[128 = 0]

[131 132 134 143 133 131 125 112 156 114 122 131 107 104 131 121 158 122
 141 112 136 113 102 104 101 125 135 129 125  77 149 160 133 118 161 146
 134 127 128  76 121  84 165 160 123 142 117 141 140 127 150 140 138 114
 132 144 106 136 123 137 136 118 125 115  88 133 109 108 122 133 144 130
 155 130 127 165 121] | E.Q202
[114 126 142 144 141 136 124 106 155 121 134 133 124 115 140 127 144 112
 132 119 117 119 100 118 123 145 135 122 132  52 181 157 130  86 146 124
 139 118 127  85 131  88 123 160 109 167 121 164 151  99 134 123 155 100
 178 127  96 135  91 115 161 105 123 118  93 126 123 113 127 127 129 160
 163 158 146 115 139] | E.Q202
[103 120 146 137 121 119 134 171 135 128 120 122 138  92 144 138 138 141
 122 115  97 118 124 126 120 130 141 127 113  79 156 132 126 140 155 133
 144 111 127  52 101  95 132 136 122 156  96 142 140 125 137 125 141 102
 142 143 115  78 135 156 141 111  98 107 111  86 112 108 157 149 141 192
 137 119 136 117 127] | A.Q324
[128 117 129 139 124 126  96 124 176 109 137 136 124 132 138 129 148 141
 132 122 105 128 112 114 129 144 134 129 106 110 146 145 143 101 135 135
 129 119 136  94 114  99 121 151 144 169 127 134 148 113 141 125 138 140
 149 132 121 118 124 162 151 119 117 101 112 136 132  94 128 137 144 149
 154 133 135 121 132] | E.Q932
[108 111 128 156 135 124 120 105 136 125 106 114 143 110 149 123 134 141
 134 105 100 125 121 126 195 142 168 132 138  98 160 142 125 117 163 130
 139 101 137  73 135  95 128 153 119 149  92 140 156 126 135 111 153 123
 140 144 100 100 136 163 147 115  84 113 105 120 122 119 123 150 149 156
 146 142 148 108 159] | A.Q324
[128 117 125 143 132 154 121  96 156 128 109 114 150 157 160 130 131 159
 138  84  99 115 116 105 134 144 139 127 131  58 178 153 131  83 152 133
 147 109 137  88 114  92 133 187 113 144 126 149 154 137 134 127 173 123
 144 145 110 109 148 226 146 121 107 115 100 136 164 125 125 145 143 159
 176 159 130 117 135] | L.Q275
[118 129 204 145 138 135 121  81 169 111 135 123 120 129 148 105 134 133
 144  99 119 121 118 113 135 132 132 130 103  88 174 166 113  80 155 129
 124 110 135  91 125  93 120 169 124 147 111 156 159 181 159 129 153 138
 143 159  94 130 134 181 154 109 101 102  78 176 112 108 108 158 172 206
 162 144 131 148 142] | E.Q202
[108  94 143 140 129 147 118   4 137 137  99 109 162 127 159 102 116 137
 136  97 126 119 138 107 173 143 138 136 153 126 153 140 142 113 149 114
 139 123 133 122 117  98 130 164 116 141 106 142 163 148 143 117 142 136
 142 147 103 134 139 198 139 142 111 108  82 135 129 116 118 148 139 104
 157 146 128 112 127] | A.Q324
[126 121 148 139 130 134 115  90 146 132 107 109 156 110 137 100 132 141
 142 104 103 142 121 115 147 154 137 140 144 114 146 131 123 112 139 115
 131 128 114 109 138  86 126 158  98 137 103 129 151 132 131 126 142 121
 123 122 113 152 130 178  82 136 111 138 104 136 122 120 115 161 146 126
 154 142 127 135 136] | A.Q324
[100 108 151 128 127 128 129 173 147 122 122 121 141 110 172 150 141 143
 115 108 112 111 106  90  76 120 137 127  87  65 167 131 129 114 136 131
 150 116 135  65  82  94 146 161 110 154 132 174 125 119 134 122 149 120
 141 120 119  91 124 175 163 107 117 127 120 127 118 117 139 151 150 185
 178 163 126 123 120] | L.Q389
[155 122 142 140 140 139 107 104 158 132 124 136 124 121 135 127 150 129
 133 106 126 120 104 104 119 123 131 124 141  62 157 162 124  94 164 159
 141 128 130  95 127  99 126 147 118 141 119 149 158 126 137 113 161 109
 155 142 110 129 133 166 163 100 137 117 102 126 112 113 120 135 152 157
 157 147 127 138 151] | E.Q202
[122 127 112 144 155 127 105 142 159 125 138 127 132  96 147 126 167 151
 129 117  99 103 111 130 132 164 140 115 129  59 179 146 119 112 149 132
 145 118 132  82 126  86 137 159 111 148 113 158 157 119 151 102 152  93
 143 136 110 114 125 144 141 108  91 117 107 112 119 107 129 119 136 162
 152 136 137 117 168] | E.Q932
[126 120 146 158 134 136 120 157 159 125 120 126 150 169 167 151 139 163
 138 102  90 113 112 109 145 108 141 140  96  55 177 149 131  98 163 127
 146 100 128  79 117  70 123 167 113 140 123 163 148 138 140 120 171 115
 139 134 135  92 170 236 146 114  95 103 104 121 132 111 143 138 140 171
 169 144 127 126 120] | L.Q275
[143 124 144 152 145 141 116  49 156 132 126 124 122 175 152 111 124 126
 147  98 102 126  97 100 149 141 137 120 152  74 178 170 155  78 147 134
 132 130 137 102 133 109 130 171 123 152 126 149 169 126 144 120 161 114
 132 140 121 142 138 204 156 116 101 101  77 128 111 111 103 147 141 142
 184 185 130 140 121] | E.Q202
[101 116 145 159 126 127 117 122 180 125 139 113 181 103 169  99 137 154
 133  93  97 121 124 112 143 144 147 138 146  77 135 145 120 121 164 110
 133 106 138  77 129  89 154 160 120 143  97 148 168 133 147 112 152 112
 148 146 109 105 151 196 147 129  84  96  62 124 120 113 113 141 139 165
 159 146 145 118 137] | A.Q324
[106 128 108 139 132 124 119 112 144  96  91 122 157 107 151 136 128 138
 121  95  93 128 126 121 137 129 131 142 159  96 153 158 141 101 173 132
 146  98 138  66 102  78 135 148 121 129  95 148 172 135 135 134 160 130
 140 151  99  85 120 204 129 112 116 117  99 139 130 118 122 140 157 171
 153 161 143 107 122] | A.Q956
[126 122 135 145 135 120 115 251 156 116 146 101  95 135 148  99 139 131
 145 104 106 122 102 118 125 133 123 127 130  71 160 154 109 101 149 162
 125 106 125  94 139  93 126 162 126 149 128 159 137 137 131 112 154 108
 133 135 116 125 124 168 159 113 110 123 121 119 118 119 115 138 130 143
 153 137 116 141 147] | E.Q932
[119 120 123 135 122 121 112 135 126 123  95 118 129  95 134 129 131 141
 128 100  94 141 125 140 148 134 126 115 132  96 142 135 141 123 177 132
 139 109 155  95 107  89 123 143 118 148 111 131 137 122 113 129 127 152
 131 140 101  93 134 163 121 113 111 126 102 126 122 120 131 133 134 151
 136 130 135 107 148] | A.Q956
[116 117 123 143 121 128 126 129 111 129 121 114 140 100 135 120 140 143
 157 102 105 119 114 127 142 131 142 113 145  95 157 135 126 135 145 133
 132 122 144  81 111  97 130 142 118 135 115 142 158 124 127 121 132 138
 172 153 106  91 141 167 127 123  98 122 103 127 115 116 134 153 155 164
 151 144 150 118 140] | A.Q324
[108 117 120 130 127 131 121 127 123 136 111 123 140 199 157 136 131 150
 127  88 115 124 127 127 156 142 141 121 140  91 155 104 126 107 158 143
 146 119 131  93 148 105 140 130 125 144  88 131 134 129 116 119 139 164
 140 131 101  96 131 177 171 107  85 124 110 109 126 128 146 140 144 172
 148 141 130  98 145] | A.Q324
